Below are the code and all the weights of a small trained network. Each question names an input and a target symbol and asks about switching units off, where a switched-off unit gives its printed mean instead of its output.

import numpy as np


def w(rows, s, z=0):
    codes = np.array(rows[::2]) - 128.0
    scale = np.full(codes.shape[1], s)
    scale[-1] = z or s
    return codes * scale


def norm(h):
    return h / np.sqrt((h * h).mean(-1, keepdims=True) + 1e-5)


def softmax(a):
    e = np.exp(a - a.max(-1, keepdims=True))
    return e / e.sum(-1, keepdims=True)


def log_softmax(a):
    a = a - a.max(-1, keepdims=True)
    return a - np.log(np.exp(a).sum(-1, keepdims=True))


def net(x, mask):
    ids = ['ΛΠαβεζημξστφψ'.index(c) for c in x.split()]
    T = len(ids)
    res = E[ids] + P[:T]
    u = 0
    for l in range(3):
        r = norm(res)
        for j in range(2):
            rows = slice(2 * j, 2 * j + 2)
            q, k, v = (r @ M[l][rows].T for M in (Q, K, V))
            z = softmax(np.where(np.tri(T) > 0, q @ k.T / 2**0.5, -1e9)) @ v
            o = O[l][rows]
            res = res + np.where(mask[u + j], z, o[:, -1]) @ o[:, :-1]
        u += 2
    return log_softmax(norm(res)[-1] @ U[:, :-1].T + U[:, -1])


Q, K, V, O = {}, {}, {}, {}
E = w([
[101,118,86,162,206,112,139,82],'Λ',
[152,156,154,146,144,187,139,78],'Π',
[161,136,150,98,178,142,193,103],'α',
[176,138,91,125,153,104,184,106],'β',
[119,140,169,131,147,168,123,50],'ε',
[190,188,142,124,179,109,214,119],'ζ',
[116,156,100,151,125,61,167,116],'η',
[145,233,121,160,167,65,151,130],'μ',
[171,153,166,148,101,68,144,12],'ξ',
[134,136,28,89,148,125,44,116],'σ',
[186,137,114,110,129,170,148,206],'τ',
[31,161,154,240,178,218,52,148],'φ',
[130,105,129,219,96,101,119,139],'ψ',
],0.011)
P = w([
[76,131,136,91,71,145,211,110],'0',
[159,153,82,178,91,197,144,47],'1',
[171,150,89,198,93,197,133,57],'2',
[192,142,96,190,114,186,139,76],'3',
[206,135,104,195,128,176,125,79],'4',
[220,137,117,191,135,161,130,92],'5',
[224,129,119,188,136,144,121,109],'6',
[247,133,132,179,142,125,132,135],'7',
[241,125,139,177,136,109,113,140],'8',
[246,112,151,162,140,94,112,163],'9',
[250,112,154,160,147,91,102,169],'10',
[254,106,160,157,152,84,104,182],'11',
],0.0083)
Q[0] = w([
[134,98,99,143,114,127,80,153],'0.h0',
[164,153,162,190,125,141,157,142],'0.h0',
[37,11,158,47,81,132,179,159],'0.h1',
[224,124,156,183,227,103,222,63],'0.h1',
],0.011)
K[0] = w([
[107,84,114,90,170,67,111,109],'0.h0',
[51,189,167,100,57,132,181,146],'0.h0',
[84,217,90,94,145,150,234,1],'0.h1',
[190,155,211,113,193,42,12,167],'0.h1',
],0.0077)
V[0] = w([
[55,130,185,87,82,52,154,119],'0.h0',
[146,132,179,189,1,210,174,133],'0.h0',
[163,58,216,199,79,97,184,176],'0.h1',
[128,227,202,132,152,79,144,76],'0.h1',
],0.006)
O[0] = w([
[116,17,114,134,150,181,92,175,122],'0.h0',
[137,174,18,95,102,126,61,115,254],'0.h0',
[122,71,99,193,132,186,197,119,179],'0.h1',
[160,82,100,104,221,103,1,137,194],'0.h1',
],0.0083,0.0045)
Q[1] = w([
[12,76,149,26,93,144,153,147],'1.h0',
[109,213,69,92,133,193,197,75],'1.h0',
[124,134,57,162,223,55,118,106],'1.h1',
[10,181,229,202,34,63,254,83],'1.h1',
],0.0076)
K[1] = w([
[123,254,48,192,152,127,115,45],'1.h0',
[169,88,194,195,98,98,121,171],'1.h0',
[142,79,189,119,66,75,94,92],'1.h1',
[49,160,80,40,137,221,120,74],'1.h1',
],0.0084)
V[1] = w([
[131,1,106,155,111,144,97,165],'1.h0',
[85,135,68,208,154,44,141,84],'1.h0',
[226,147,115,116,134,160,128,162],'1.h1',
[155,95,206,126,118,114,135,5],'1.h1',
],0.0092)
O[1] = w([
[164,140,94,200,35,157,150,140,193],'1.h0',
[145,6,132,179,115,44,59,125,150],'1.h0',
[123,200,178,207,182,111,119,91,253],'1.h1',
[217,110,188,109,68,125,89,153,142],'1.h1',
],0.011,0.0065)
Q[2] = w([
[141,151,110,215,155,127,103,45],'2.h0',
[187,195,160,195,114,115,84,1],'2.h0',
[53,30,111,12,117,208,154,210],'2.h1',
[80,99,216,191,139,105,137,183],'2.h1',
],0.0088)
K[2] = w([
[116,11,48,21,120,132,163,165],'2.h0',
[40,48,90,35,231,111,185,212],'2.h0',
[185,146,52,58,45,193,114,1],'2.h1',
[119,109,50,45,188,69,195,104],'2.h1',
],0.007)
V[2] = w([
[2,124,107,77,123,176,136,169],'2.h0',
[149,140,165,94,116,195,19,148],'2.h0',
[89,149,96,156,102,115,30,193],'2.h1',
[218,155,65,98,81,70,150,93],'2.h1',
],0.009)
O[2] = w([
[139,83,105,140,124,73,192,206,224],'2.h0',
[179,144,75,106,154,185,122,182,3],'2.h0',
[43,205,172,149,106,96,50,197,218],'2.h1',
[144,142,59,8,66,56,145,37,249],'2.h1',
],0.012,0.0027)
U = w([
[134,61,110,234,53,139,170,127,93],'Λ',
[130,153,111,97,100,223,44,94,98],'Π',
[248,75,190,89,76,112,45,149,90],'α',
[98,36,153,113,144,68,141,225,106],'β',
[116,133,142,146,162,66,190,99,108],'ε',
[159,149,31,118,155,177,95,212,69],'ζ',
[144,60,180,58,178,184,161,143,149],'η',
[73,114,108,122,129,133,123,117,252],'μ',
[111,228,157,126,72,171,254,116,102],'ξ',
[70,160,213,171,135,164,93,201,132],'σ',
[44,179,254,32,60,62,153,106,133],'τ',
[94,161,51,142,232,61,42,117,61],'φ',
[158,137,149,183,188,121,127,74,141],'ψ',
],0.0094,0.016)

Each question gives the input, a string of symbols that net reads in full, and the target symbol t.
The units are the heads (2 rows each of Q, K, V and O). Each row of codes is followed by its name. A weight is (code - 128) times the scale printed after its matrix; where a second scale follows, it is the last column's (O and U).
mask holds one flag per head, layer by layer. A switched-off head (its flag False) gives its mean, the last column of its rows in O, instead of its output. The means were averaged over made-up inputs and are rounded, as every weight is.
A unit's drop is (log p(t) with every unit on - log p(t) with that unit switched off) / (log p(t) with every unit on - log p(t) with every unit switched off).
The circuit of an input: a set's keep is (log p(t) with only the set's units on - log p(t) with every unit switched off) / (log p(t) with every unit on - log p(t) with every unit switched off). Starting from all 6 units, units are removed one at a time, each time the one whose removal leaves the highest keep (on an exact tie, the one counted first), for as long as the keep stays at least 0.8.
circuit, biggest first: the units of the circuit, biggest drop first
unit that matters most: the unit with the biggest drop
which heads matter: for each layer, one digit per head in row order, 1 if its drop is at least 0.15 and else 0, layers parted by /
input α Π μ β φ α, target ξ: unit that matters most => 0.h0
input Π ζ η, target φ: circuit, biggest first => 1.h0, 0.h1
input φ μ ζ ψ ε φ τ ψ ε, target Λ: which heads matter => 01 / 01 / 00
input μ β φ, target σ: circuit, biggest first => 2.h1, 0.h1, 0.h0
input β β β ε, target τ: circuit, biggest first => 2.h0, 1.h1
input η ξ ψ η, target Λ: circuit, biggest first => 0.h0, 1.h0
input α σ μ, target ξ: which heads matter => 10 / 10 / 00
input ψ ψ ξ τ ε ζ Π ψ β, target Λ: which heads matter => 01 / 11 / 00
input α β μ β τ η, target ξ: circuit, biggest first => 1.h0, 0.h0
input α ψ ε Π ζ η ψ ε, target Λ: circuit, biggest first => 0.h1, 1.h0
input η ψ α β ε σ η η μ τ Π, target Λ: which heads matter => 10 / 01 / 00
input β φ μ σ ε, target τ: which heads matter => 01 / 00 / 10
input β ζ η ε η φ σ μ ξ φ Π, target σ: which heads matter => 01 / 00 / 01
input Λ α μ ε μ μ, target φ: circuit, biggest first => 0.h1
input η φ τ μ Π ξ ζ ξ α β, target Λ: circuit, biggest first => 0.h0, 1.h0
input μ μ β β ζ, target σ: circuit, biggest first => 2.h1, 0.h0, 0.h1
input ξ ε μ ε, target Π: which heads matter => 00 / 00 / 10
input ξ ψ ε, target Π: which heads matter => 00 / 01 / 10
input φ β Π η, target β: circuit, biggest first => 1.h1, 2.h0
input η η α ε ζ Π ζ, target Λ: which heads matter => 10 / 11 / 00
input σ μ μ φ ψ, target η: unit that matters most => 0.h1
input η τ φ ε ξ β ζ ψ Λ β ψ, target Λ: which heads matter => 11 / 11 / 00
input β ζ Λ η σ Λ τ μ σ Λ ζ, target τ: circuit, biggest first => 0.h1, 2.h0, 1.h1
input μ ε η σ ζ σ ε η τ Λ β ψ, target σ: circuit, biggest first => 2.h1, 0.h0, 1.h1, 0.h1
input μ Π η τ μ α ξ α α σ α α, target τ: which heads matter => 01 / 10 / 00
input β β σ, target τ: circuit, biggest first => 0.h1, 0.h0
input Λ β η α ξ ξ Λ, target α: unit that matters most => 1.h1
